[[ 82  71  67  78  82  76 -81  82 -58  78  76  83]
 [ 80  73 -69 -40  68  89  76  80  72  74  74  68]]
->
[[ 83  68]
 [ 76  74]
 [ 78  74]
 [-58  72]
 [ 82  80]
 [-81  76]
 [ 76  89]
 [ 82  68]
 [ 78 -40]
 [ 67 -69]
 [ 71  73]
 [ 82  80]]

[[ 37  20  55  53  62  60  39  58  71]
 [ 78  62  74  77  13  60  65  77 -13]
 [ 65  37  40  85  15  50  54  66 -16]]
->
[[ 71 -13 -16]
 [ 58  77  66]
 [ 39  65  54]
 [ 60  60  50]
 [ 62  13  15]
 [ 53  77  85]
 [ 55  74  40]
 [ 20  62  37]
 [ 37  78  65]]

[[-45  32   2  26  75  14  24  90  20  -3]
 [ 16  88  56 -36  41  59 -34  74  78  49]
 [-64  17  -2  38  63  10  27  82  11 -23]
 [ -7   1  29  -1 -17 -13 -20   0  21  24]]
->
[[ -3  49 -23  24]
 [ 20  78  11  21]
 [ 90  74  82   0]
 [ 24 -34  27 -20]
 [ 14  59  10 -13]
 [ 75  41  63 -17]
 [ 26 -36  38  -1]
 [  2  56  -2  29]
 [ 32  88  17   1]
 [-45  16 -64  -7]]

[[ 26  28  -6 -20  40   2  44  35  32  19]
 [ 26  29  -6 -21  40  -2  45  36  32  19]
 [ 31  28  -8 -21  43  -4  43  35  38  19]
 [ 27  37  -5 -21  50  -5  50  37  31  19]
 [ 27  37  15 -21  42  12  72  41  35  22]
 [ 25  29  -5 -21  38   0  45  36  31  19]
 [ 28  33  -2 -20  42  12  49  38  35  22]
 [ 32  29  -5 -21  41  10  46  37  39  22]]
->
[[ 19  19  19  19  22  19  22  22]
 [ 32  32  38  31  35  31  35  39]
 [ 35  36  35  37  41  36  38  37]
 [ 44  45  43  50  72  45  49  46]
 [  2  -2  -4  -5  12   0  12  10]
 [ 40  40  43  50  42  38  42  41]
 [-20 -21 -21 -21 -21 -21 -20 -21]
 [ -6  -6  -8  -5  15  -5  -2  -5]
 [ 28  29  28  37  37  29  33  29]
 [ 26  26  31  27  27  25  28  32]]

[[ 10  11 -16  -4]
 [  7  36   4   7]
 [  1   7   9 -29]
 [ 28  15 -19  -8]
 [ 23  16 -15  -4]
 [-12  -1  77 -50]
 [  6  10   5 -34]
 [ 13  31 -17  -3]
 [ 27  31 -18  -5]]
->
[[ -4   7 -29  -8  -4 -50 -34  -3  -5]
 [-16   4   9 -19 -15  77   5 -17 -18]
 [ 11  36   7  15  16  -1  10  31  31]
 [ 10   7   1  28  23 -12   6  13  27]]

[[ 44 -71  49  17 -45  52  14 -48]
 [ 38 -12 -20  46 -58 -23 -81  -5]]
->
[[-48  -5]
 [ 14 -81]
 [ 52 -23]
 [-45 -58]
 [ 17  46]
 [ 49 -20]
 [-71 -12]
 [ 44  38]]

[[ 30  65]
 [-66 -22]]
->
[[ 65 -22]
 [ 30 -66]]
